Each row of numbers belongs to one of the elements below and depends on some of the facts about them. Some rows are named. Which element is each other row?

How the elements are related:
ψ: uses; Δ: refers to
zustos	ψ	drestum; binol	ψ	stevol; flezal	ψ	taki; fleflom	ψ	nubraplen
vovugek	ψ	vedram; grefla	ψ	vifim; nafak	ψ	midoklel; dribi	ψ	noklas
zutira	ψ	novazal; gotar	ψ	binol; rusi	ψ	morotom; tate	ψ	dosto
patro	ψ	bruskes; plugror	ψ	trokem; steloflo	ψ	muklik; datrukek	ψ	zukoskim
sagrido	ψ	ziplel; nomo	ψ	riton; dupurek	ψ	nobilos; feplom	ψ	musi
pilu	ψ	skebrol; nezus	ψ	pleskar; giko	ψ	truvil; trokem	ψ	gidril
tupaper	ψ	pebrir; pebrir	ψ	plugror; gruskos	ψ	drumusol; zerus	ψ	vifir
votrel	ψ	vograk; trofu	ψ	drozisa; musi	ψ	doluk; morotom	ψ	fleflom
guzar	ψ	vonus; loflan	ψ	tupaper; novazal	ψ	naran; fasis	ψ	natra
dige	ψ	gridrepon; deflan	ψ	grefla; driskan	ψ	zutira; binel	ψ	druflum
zaper	ψ	plemebre; brigrem	ψ	mobrol; noklas	ψ	tate; muklik	ψ	driskan
zisar	ψ	legi; bizon	ψ	dupurek; brasken	ψ	vovugek; natra	ψ	roklatru
mobrol	ψ	votrel; nobilos	ψ	ploskos; zukoskim	ψ	nezus; pidras	ψ	zoskas
sobrer	ψ	drado; tomak	ψ	gotar; vedram	ψ	girir; kotretror	ψ	neklok
gralum	ψ	dige; ploziler	ψ	sobrer; ziplel	ψ	rudal; pleken	ψ	driskar
neklok	ψ	patro; pleskar	ψ	gruskos; roklatru	ψ	pidras; zoskas	ψ	stegikles
stestan	ψ	guzar; ploskos	ψ	nafak; vifim	ψ	medes; doluk	ψ	datrukek
dravo	ψ	boril; pober	ψ	reflos; didri	ψ	flabi; sufik	ψ	feplom
reflos	ψ	giko; foflam	ψ	skoman; feren	ψ	zustos; trarul	ψ	kotretror
drozisa	ψ	zaper; vifir	ψ	braskodru; gidril	ψ	rikla; vonus	ψ	brefas
flabi	ψ	stoto; bemor	ψ	loflan; miplim	ψ	ploziler; dosto	ψ	binel
bruskes	ψ	flezal; legi	ψ	dravo; savas	ψ	guklesu; pasu	ψ	pleken
rudal	ψ	toses; guklesu	ψ	druski; drumusol	ψ	deflan; pliger	ψ	feren
lanas	ψ	dibis; plemebre	ψ	sotal; zustos	Δ	gotar; binol	Δ	ziplel
kiskes	Δ	ploziler; boril	Δ	kiskes; vovugek	Δ	gidril; nafak	Δ	bruda
midoklel	Δ	trokem; pedim	Δ	sobrer; brefas	Δ	skadreskar; tate	Δ	sagrido
patro	Δ	stadral; plugror	Δ	gonik; roplatan	Δ	feren; braskodru	Δ	lanas
steloflo	Δ	rudal; sotal	Δ	fasis; ridi	Δ	skoman; sagrido	Δ	pebrir
dupurek	Δ	reflos; nasur	Δ	plugror; gegrus	Δ	nasur; klusek	Δ	nezus
giko	Δ	stevol; trokem	Δ	trofu; tupaper	Δ	stegikles; grudru	Δ	vedram
pebrir	Δ	zukoskim; naran	Δ	zaper; zerus	Δ	drado; trofu	Δ	vonus
musi	Δ	dosto; peson	Δ	seklon; driskar	Δ	klage; guzar	Δ	zisar
nubraplen	Δ	guklesu; tritros	Δ	menum; toses	Δ	trose; novazal	Δ	foflam
deflan	Δ	pliger; girir	Δ	vifim; gefisti	Δ	sufik; binel	Δ	zustos
brigrem	Δ	noklas; noklas	Δ	botur; rikla	Δ	driskar; brasken	Δ	plizu
medes	Δ	giko; stoto	Δ	riton; menum	Δ	plemebre; natra	Δ	tomak
mobrol	Δ	druski; nobilos	Δ	peson; taki	Δ	bizon; zukoskim	Δ	pober
stevol	Δ	vograk; grugir	Δ	sotal; vograk	Δ	girir; pidras	Δ	fleflom
sobrer	Δ	roplatan; tomak	Δ	bemor; gikadris	Δ	zofoplil; rotres	Δ	pleken
paskam	Δ	doluk; gridrepon	Δ	datrukek; vedram	Δ	boril; kotretror	Δ	flabi
ploziler	Δ	legi; ziplel	Δ	feplom; neklok	Δ	stoto; pleskar	Δ	skebrol
vesuk	Δ	rotres; roklatru	Δ	dravo; zofoplil	Δ	savas; riton	Δ	zutira
vifim	Δ	vestan; vestan	Δ	dibis; doluk	Δ	deflan; ralo	Δ	dupurek
trose	Δ	drumusol; sufik	Δ	gegrus; reflos	Δ	didri; vifir	Δ	gralum
vonus	Δ	vovugek; vurul	Δ	ridi; bemor	Δ	drodam; druski	Δ	binel
miplim	Δ	tokoflen; lavovi	Δ	bruskes; botur	Δ	guzar; dosto	Δ	brigrem
bruskes	Δ	brasken; legi	Δ	naran; pasu	Δ	kotretror; rudal	Δ	pidras
truvil	Δ	dige; guklesu	Δ	taki; stegikles	Δ	midoklel; drumusol	Δ	mobrol
plemebre	Δ	muklik

Some rows with their names:
 1.040 -0.428  0.033  0.970 -0.902 -0.894 -0.557 -1.087 -0.834 -0.229  0.668  0.390  0.541 -1.996  0.564  0.767  0.909  0.638  0.107  0.314 -1.207 -0.792  0.799 -0.676 -0.242 -0.616  0.371  0.500 : morotom
 1.623  0.528 -0.385  2.129 -0.441  0.255 -0.859 -1.115 -1.860  0.490  0.474 -0.800  1.859 -1.419 -0.107  1.391  1.035 -0.092 -0.015  0.136 -0.995 -0.712  0.935 -1.833 -1.455 -0.746  1.286  1.114 : brigrem
-4.706 -2.025 -6.606  1.234 -0.386 -0.479 -4.023  2.496  1.593 -5.808 -4.081 -2.301  4.827  1.907  1.443  2.422  2.069 -1.582  1.255  1.621  0.589 -2.668  1.490 -4.759 -0.187  5.276  5.685 -1.235 : bemor
 0.942  0.355  3.188  0.872 -1.229 -0.530  0.127 -2.344 -3.447 -0.534  1.951  1.746  2.365 -2.511 -1.112  2.388 -0.761  0.335  1.199  1.830 -1.993 -3.007 -0.316  0.740  0.943 -2.322 -0.634  2.161 : patro
 0.960 -1.328  0.209 -0.041 -0.638 -1.103 -1.476 -1.434  1.232  0.254 -0.380 -1.224  0.350 -0.840  1.150 -1.411  2.128  1.888  1.413  1.183 -0.984  0.786 -0.097 -1.415 -1.360 -0.208  1.907 -0.256 : drodam
 0.798 -0.932  0.279  0.375 -1.076 -0.932 -0.443 -1.546 -0.637 -0.441  0.678  0.519  0.658 -2.125  0.644  1.062  0.668  0.820  0.368  0.408 -1.345 -0.968  0.544 -0.905 -0.139 -0.803  0.466  0.829 : zustos
 0.142 -1.619  0.828 -0.579 -1.312 -2.396 -0.071 -1.551  0.480 -1.112  1.224  1.584 -0.371 -2.135  0.703  0.178  0.721  1.365  0.348  1.133 -1.618 -1.168  0.230  0.599  0.768 -0.422 -0.017  0.041 : druski
 1.482  0.753  0.465  0.324 -0.831 -1.131 -0.817 -2.511  0.023 -0.292  0.594 -1.030 -1.097 -1.812 -0.040  0.869  2.390  1.656  0.905 -0.089 -1.199  0.761  1.563 -1.431 -0.370 -0.595  0.780 -0.508 : zutira
 1.615  0.036 -0.577  1.734 -0.571  0.392 -0.728 -1.173 -1.509  0.088  0.077 -0.538  1.472 -1.926  0.244  1.223  0.677 -0.037 -0.036 -0.081 -0.868 -0.779  0.905 -2.000 -1.447 -0.833  1.175  1.152 : nomo
 4.201 -1.493  3.089 -6.061 -3.947 -0.444 -0.389  2.525  2.045  2.321 -2.482  2.779 -5.791 -2.525  3.493 -2.968  0.515 -4.607 -0.473 -1.245  1.014 -1.423 -5.029 -6.512 -0.933  0.238  0.500  1.620 : feplom
 2.876  0.800 -2.077  1.601 -0.375 -0.233 -1.498 -0.634 -0.579  0.634  0.223 -1.011  1.289 -1.213  0.487  1.311  0.900 -0.715 -0.554 -1.122 -0.083 -0.042  2.454 -1.804 -2.351 -1.185 -0.235  0.417 : sagrido
 0.928 -0.249  0.972  2.462 -2.400 -1.239 -0.648  0.757 -3.027 -0.215  3.433  0.059  3.372 -0.776 -1.724 -0.310  1.125 -0.126 -0.510  2.499 -0.581 -2.205 -1.788  1.805 -1.090 -1.061  1.004 -0.273 : roklatru
-0.308 -2.682  0.165  1.174 -0.553  0.917 -0.062 -1.486 -0.476 -0.185  0.459  2.047  0.200 -2.477  2.238 -0.698 -0.268  1.721  0.354  1.119 -1.497 -1.635 -0.293 -0.586  0.225  0.070  1.497  1.515 : ridi
 0.940 -0.709 -0.143  0.829 -0.854 -1.130 -0.310 -1.227 -0.438 -0.303  0.680  0.373  0.307 -1.905  0.479  0.697  0.849  0.486  0.006  0.505 -1.037 -0.871  0.480 -0.859 -0.474 -0.394  0.596  0.556 : groklo
 1.051 -0.217  0.191  0.729 -0.964 -0.783 -0.484 -1.423 -0.395 -0.290  1.153  0.457  0.361 -1.965  0.521  0.632  0.765  1.033  0.129  0.405 -1.259 -0.924  0.715 -0.078 -0.174 -1.147  0.127  0.298 : zoskas
 1.442 -0.246 -0.405  1.109 -0.095 -0.607 -0.654 -1.414 -0.361 -0.602  0.653  0.474 -0.460 -1.979  1.096  0.985  1.121  0.424  0.292  0.528 -0.875 -0.146  1.149 -0.414  0.040 -0.060  0.256  0.621 : reflos
 0.670 -0.423 -0.234  1.321 -1.358 -0.413 -0.104 -1.044 -0.747 -0.181  1.553  0.683 -0.161 -2.370  0.382  0.507  1.036  0.942 -0.676 -0.216 -1.365 -1.004  1.172 -0.419 -0.366 -0.554  0.232 -0.270 : plemebre
-0.021 -1.588 -0.320  0.023 -2.239 -0.883 -0.505 -0.992  0.177  0.175  0.294 -0.055  0.306 -1.727  0.754 -1.297  1.683  2.229 -0.486 -0.482 -1.486 -0.343  0.528 -1.582 -1.372 -1.031  1.533 -0.496 : pleken
-0.765 -2.910 -0.037  1.971  0.516  0.912 -0.151 -0.562 -1.060 -0.345  1.117  2.706  1.205 -2.925  1.987 -0.002 -0.882  0.726  0.126  1.666 -1.545 -2.360 -0.278  0.410  0.493  0.121  0.429  1.835 : vurul
 0.287 -0.913  0.685 -0.344 -1.396 -2.010 -0.226 -1.486  0.724 -0.641  2.002  1.345 -0.629 -2.049  0.899 -0.085  0.973  1.897  0.499  1.185 -1.366 -0.669  0.469  1.529  0.766 -0.851 -0.372 -0.458 : druflum

Which element is each row?
No name comes twice in this set of rows, the named rows included.
 1.961  0.175 -1.353  1.185  0.019 -0.855 -1.547  0.098 -0.098  0.360  1.965  0.478  1.201 -1.855  0.522  1.219  0.349 -0.699 -0.994 -0.200 -0.250 -0.597  2.259  1.097 -1.063 -1.085 -1.875 -0.126 => tate
 0.485 -1.044  0.943  0.234 -0.164 -0.323 -0.861 -2.800 -0.016 -0.213 -0.411 -0.286 -0.469 -1.976  1.077 -0.079  1.962  2.261  1.905  1.112 -1.760  0.382 -0.031 -1.648  0.069 -0.021  2.139  0.436 => fleflom
 0.785 -0.305  0.665  2.988  1.939  1.867 -1.440 -1.156 -2.727  0.912  0.826  0.012  2.954 -2.094  0.268  2.009  0.215 -0.466  1.343  1.550 -1.621 -1.384  0.828 -0.919 -0.391 -0.337  0.604  2.187 => steloflo
-4.908 -2.229 -6.646  0.500 -1.853 -1.989 -2.596  1.619  1.971 -7.235 -3.024 -0.449  2.871  0.685  1.211  3.087  1.308 -0.907 -0.024  0.724  0.081 -3.099  1.790 -3.916  1.273  5.119  4.488 -1.785 => loflan
-0.134 -1.619  0.567  0.087 -0.338 -2.057 -0.341 -0.422 -0.250 -0.867  1.854  2.141  0.756 -2.409  0.610  0.840 -0.243  0.314 -0.137  1.805 -1.596 -2.064  0.360  1.820  1.316 -0.468 -1.181  0.402 => toses
 0.681 -0.571  2.123 -0.392 -2.961 -2.036  0.844 -3.209 -1.901 -1.519 -0.814  0.142  0.664 -2.298 -0.561  1.290  0.815  1.763  1.203  0.862 -1.956 -1.133 -0.924 -2.350  0.552 -1.112  1.911  1.649 => stadral
-0.526 -2.139 -0.333  1.325 -0.828 -0.552 -0.564  0.753 -0.585  0.397  1.646  1.323  2.337 -2.150  0.188  0.192  0.054 -0.035 -1.330  0.828 -1.435 -2.261  0.422  0.281 -1.110 -0.633 -0.030  0.091 => vesuk
 2.661 -0.895  3.972 -4.228 -2.403 -2.657  0.548  3.451 -0.147  3.433 -1.848  1.297 -4.212 -1.545  1.771 -0.833 -0.657 -4.831 -2.391 -0.652  2.177 -1.515 -5.000 -4.523 -0.627  1.001 -0.282  1.334 => doluk
 0.553 -2.610  3.981 -2.563 -1.747 -6.210  2.939  1.195 -0.268  4.121 -5.050 -2.473 -3.267  0.032  2.428 -1.601 -2.864 -0.836 -2.474 -0.420  3.161  0.150 -2.765 -3.422 -2.909  0.477  0.822  1.666 => nezus
-1.191 -1.113 -0.008  2.866  1.000  1.902 -0.813  0.705 -1.898  1.769  1.447 -0.164  3.208 -2.712 -0.906  1.945  0.966 -0.186 -0.980 -0.112 -2.743 -2.511  1.567 -1.761 -1.963 -0.097  0.836  0.179 => miplim

The same elements again, as new rows of numbers:
Some rows with their names:
 0.096  0.166  0.135  0.159  0.448 -0.026  0.337  0.029 -0.140 -0.140 -0.161 -0.033 -0.439 -0.219 : plemebre
 0.001  0.562 -2.161 -0.500  0.358 -0.970  0.062 -0.798  0.943 -0.267  1.209 -0.653  1.891  0.482 : kiskes
-0.074  1.011 -4.319 -0.233  1.131 -0.424 -0.791 -0.781  0.828 -0.211  1.492 -0.679  1.488  0.681 : boril
-0.481  0.881 -0.318  0.188 -0.907  0.427 -0.234  0.673 -0.986 -2.429 -0.131  0.074  1.121  0.058 : vovugek
-3.398 -1.378 -2.450  1.771 -3.771 -0.404 -1.357 -0.952  1.841  0.652  0.236 -0.169  2.876 -1.375 : gidril
 0.067  0.033  0.425  0.086  0.308 -0.086  0.374 -0.004 -0.044 -0.065 -0.225 -0.034 -0.394 -0.277 : reflos
 0.667 -0.427 -1.132 -0.316 -0.948 -0.124  1.821 -0.475 -0.253  1.062 -0.417  0.524  0.842  0.173 : guzar
 0.142 -0.269  0.473 -0.115  0.061 -0.091 -0.408 -0.271  0.129 -0.311 -0.405  0.050 -0.230 -0.203 : tokoflen
-0.207 -2.608 -5.471 -1.636 -1.802 -0.326 -2.444 -1.045  1.186 -1.918  1.665  1.204 -1.627  1.574 : nezus
-0.142  0.307  0.080  0.125  0.277  0.009  0.766  0.125 -0.138  0.404  0.148 -0.057 -0.196 -0.020 : paskam
 0.399  1.851 -3.487  1.167  0.182 -0.098 -2.030  0.943  0.273  0.857 -0.864  0.247 -0.618  0.620 : vograk
-0.110  1.747  5.636 -2.836 -2.678  1.833 -1.222 -2.061  2.064 -1.134 -0.142  0.030 -1.651  1.300 : deflan
-0.033  0.456 -2.176  0.252  0.879  0.442 -0.790 -0.044 -0.067 -0.017  0.179 -0.097 -0.359  0.162 : drestum
-0.094  4.271  5.383 -2.486 -1.874  2.521 -2.991 -1.099  1.299  1.092 -0.956 -0.291 -1.305  1.543 : medes
 0.239 -0.176  2.399  0.077 -0.457 -0.554  1.187  0.240 -0.113 -0.194 -0.368  0.010  0.156 -0.438 : rusi
-1.879 -1.585 -0.821  1.111  0.093 -0.137  0.615 -1.111  1.065  5.137 -1.211  0.126  3.080  1.039 : pebrir
-2.014 -0.180 -1.943  1.337 -0.239  0.770  0.672  0.224 -0.514  4.034 -0.634  0.437  5.904  2.464 : tupaper
 0.105 -0.374  0.517 -0.130  0.182 -0.072 -0.294 -0.437  0.132 -0.264 -0.521  0.033 -0.424 -0.202 : drodam
 0.450 -1.045 -0.792  0.537  0.630  0.436 -1.023  1.371 -0.930 -0.765  0.212 -1.043 -0.945  0.400 : binel
 0.619  1.065  0.267  0.384  0.767 -0.082  1.191  0.728 -0.669 -0.989  0.154 -0.182 -0.874 -0.424 : patro

Which element is each row?
No name comes twice in this set of rows, the named rows included.
 0.078  0.124  0.384  0.141  0.274 -0.096  0.344  0.025 -0.073 -0.125 -0.121 -0.034 -0.223 -0.198 => ziplel
-0.901 -1.742  1.518  0.807  0.762 -0.088  1.507 -0.553  0.175  6.012 -1.918  0.576  5.066  2.378 => bemor
 0.417  1.064 -0.968  0.819 -0.503 -0.501 -1.140  0.749  0.313  0.620 -1.120  0.301 -0.307  0.300 => vestan
-0.133  0.863 -1.915 -0.128  0.345 -0.733  0.719 -0.278  0.517  0.228  1.367 -0.540  1.534  0.419 => grudru
 0.165 -1.065 -0.459  0.286  0.262  0.409 -0.798  1.224 -0.613 -0.257  0.205 -0.914 -0.547  0.452 => trose
 0.423  0.986 -2.698  0.706  0.171 -0.039 -2.419  0.337  0.444  0.226 -1.037  0.263 -0.644  0.424 => dibis
 0.110  0.623 -2.028 -0.408  0.340 -1.024  0.102 -0.748  0.893 -0.385  1.119 -0.658  1.826  0.386 => ploziler
 0.169  0.619  0.649  0.337  0.375 -0.176  1.309  0.490 -0.221 -0.083 -0.054 -0.155 -0.415 -0.385 => natra
 0.212  0.293  0.312  0.208  0.609 -0.071  0.481  0.093 -0.236 -0.341 -0.225 -0.076 -0.564 -0.253 => pidras
-3.465 -0.673 -2.744  1.855 -3.531 -0.054 -0.695 -0.295  1.123  0.828  0.420 -0.088  3.794 -0.702 => trokem
-0.531  1.646 -2.945  0.518  0.156  0.991 -0.947  0.704 -1.286 -2.296  0.496 -0.051  0.686  0.435 => stegikles
-0.018  0.246  3.322  0.656 -0.867 -0.726  0.736 -0.500 -2.575 -0.600  1.877  0.410 -1.517 -0.297 => trarul
 0.292  0.283  0.315  0.268  0.273 -0.131  0.587  0.249 -0.154 -0.532 -0.190 -0.090 -0.274 -0.294 => driskan
 0.429  1.348 -1.147  0.978 -0.387 -0.490 -0.808  0.963  0.154  0.731 -0.938  0.245 -0.268  0.300 => giko
 0.307  0.247  0.970  0.180  0.310 -0.219  0.804  0.216 -0.095 -0.458 -0.406 -0.113 -0.510 -0.435 => dupurek

